Below is a small trained network, with its code and all its weights. Each question gives an input and a class and asks what happens when units are switched off, that is, made to give their printed mean instead of their output.

import numpy as np


def w(rows, s, z=0):
    codes = np.array(rows[::2]) - 128.0
    scale = np.full(codes.shape[1], s)
    scale[-1] = z or s
    return codes * scale


def f(y):
    return np.maximum(y, 0)


def log_softmax(a):
    a = a - a.max(-1, keepdims=True)
    return a - np.log(np.exp(a).sum(-1, keepdims=True))


def net(x, mask):
    res = np.array(x, float).reshape(1, 7) / 4 @ E
    y = f(res @ A[0][:, :-1].T + A[0][:, -1])
    res = res + np.where(mask, y, B[0][:, -1]) @ B[0][:, :-1]
    return log_softmax(res[-1] @ U[:, :-1].T + U[:, -1])


A, B = {}, {}
E = w([
[113,143,115,87,37],'x0',
[100,43,184,112,120],'x1',
[173,110,113,110,129],'x2',
[147,103,129,212,91],'x3',
[124,127,131,130,129],'x4',
[127,129,129,128,128],'x5',
[180,162,248,120,123],'x6',
],0.011)
A[0] = w([
[196,96,109,156,111,152],'N1',
[120,72,183,100,93,54],'N2',
[170,213,106,141,118,9],'N3',
[131,113,133,178,98,30],'N4',
[96,151,123,121,51,27],'N5',
[183,205,127,138,131,92],'N6',
[97,114,128,57,166,250],'N7',
[115,122,181,121,121,75],'N8',
[98,71,198,115,112,101],'N9',
[182,181,225,136,112,63],'N10',
[89,115,111,160,196,105],'N11',
[137,138,173,176,200,105],'N12',
[172,100,116,94,125,225],'N13',
[115,160,140,83,7,80],'N14',
[99,106,127,193,98,232],'N15',
[133,40,147,114,119,72],'N16',
[77,152,153,129,157,87],'N17',
[144,109,147,203,92,37],'N18',
],0.012,0.0023)
B[0] = w([
[135,187,163,92,112,185],'N1',
[112,137,108,202,161,205],'N2',
[69,135,146,228,189,200],'N3',
[157,182,204,96,137,164],'N4',
[182,68,118,119,192,187],'N5',
[34,126,117,178,163,209],'N6',
[143,214,160,106,75,249],'N7',
[123,151,78,153,115,180],'N8',
[75,133,149,185,122,223],'N9',
[138,80,8,91,3,255],'N10',
[185,82,98,85,127,212],'N11',
[188,48,141,97,171,223],'N12',
[116,190,144,126,150,180],'N13',
[188,46,170,111,245,238],'N14',
[141,188,150,51,79,209],'N15',
[59,160,107,199,142,199],'N16',
[207,163,135,126,123,172],'N17',
[161,166,192,100,107,187],'N18',
],0.0078,0.0072)
U = w([
[185,6,158,107,204,28],'0',
[90,65,8,99,13,113],'1',
[11,137,138,230,146,52],'2',
[136,238,217,55,96,80],'3',
[108,111,138,113,114,255],'4',
[124,136,143,114,117,205],'5',
],0.012,0.0062)

Each question gives the input, the list of numbers given to net, and the class t.
The units are the neurons (one row each of A and B). Each row of codes is followed by its name. A weight is (code - 128) times the scale printed after its matrix; where a second scale follows, it is the last column's (A, B and U).
mask holds one flag per neuron, in row order. A switched-off neuron (its flag False) gives its mean, the last column of its row in B, instead of its output. The means were averaged over made-up inputs and are rounded, as every weight is.
A unit's drop is (log p(t) with every unit on - log p(t) with that unit switched off) / (log p(t) with every unit on - log p(t) with every unit switched off).
The circuit of an input: a set's keep is (log p(t) with only the set's units on - log p(t) with every unit switched off) / (log p(t) with every unit on - log p(t) with every unit switched off). Starting from the 12 units with the biggest drops (on a tie, the unit counted first), units are removed one at a time, each time the one whose removal leaves the highest keep (on an exact tie, the one counted first), for as long as the keep stays at least 0.8.
units of the circuit, in order: the units of the circuit, biggest drop first
unit that matters most: the unit with the biggest drop
top k neurons: the k neurons with the biggest drops, biggest first
input [-6,0,0,-6,1,-1,8], class 1: unit that matters most : N10
input [3,-5,-1,-1,6,-7,6], class 4: units of the circuit, in order : (N14; N10)
input [8,4,1,5,-5,-2,-6], class 0: top 2 neurons : (N14; N5)
input [5,-3,-6,7,6,-7,2], class 3: top 2 neurons : (N15; N18)
input [-5,-6,8,8,7,0,-5], class 3: units of the circuit, in order : (N1; N15; N18)
input [8,-5,5,-1,3,3,-8], class 0: units of the circuit, in order : (N14; N10)
input [2,7,-6,-3,-3,-2,-5], class 2: units of the circuit, in order : (N10; N16)
input [-1,3,5,-5,-3,0,-3], class 3: top 2 neurons : (N10; N7)
input [6,-2,3,0,8,5,-3], class 0: units of the circuit, in order : (N14; N5)
input [4,1,-2,2,-8,-3,0], class 0: top 2 neurons : (N14; N7)
input [-4,-3,-8,-6,-2,0,4], class 5: units of the circuit, in order : (N10; N15)
input [5,8,-8,0,-1,-6,-6], class 2: top 3 neurons : (N10; N16; N9)
input [7,8,4,0,-4,0,4], class 2: units of the circuit, in order : (N9; N2)
input [-8,-8,3,-7,-3,8,4], class 0: unit that matters most : N12
input [-5,4,8,-3,5,3,-7], class 5: units of the circuit, in order : (N10; N7; N14)
input [-1,2,-6,-7,3,-7,-3], class 3: top 2 neurons : (N7; N10)
input [3,8,5,-6,-6,-7,6], class 2: top 3 neurons : (N2; N9; N16)
input [-4,-1,-6,1,-7,-5,-6], class 1: units of the circuit, in order : (N14; N11)
input [-1,7,-1,-1,3,2,-3], class 2: units of the circuit, in order : (N16; N9)
input [-4,3,8,0,7,6,0], class 5: units of the circuit, in order : (N14)
input [-3,7,-2,1,4,-7,6], class 2: top 2 neurons : (N9; N2)
input [-5,-8,2,-6,1,-1,-2], class 2: top 2 neurons : (N3; N6)
input [-8,6,-8,2,-2,3,-6], class 0: top 3 neurons : (N11; N12; N10)
input [8,-3,2,8,-1,8,-1], class 0: top 3 neurons : (N14; N5; N7)
input [2,1,-4,-6,-7,-4,-2], class 3: top 2 neurons : (N7; N10)
input [3,-5,6,-5,5,-6,-4], class 4: top 2 neurons : (N10; N15)
input [1,5,-5,8,6,-6,8], class 1: units of the circuit, in order : (N10)
input [-8,-1,0,4,-4,3,-7], class 0: top 2 neurons : (N10; N11)
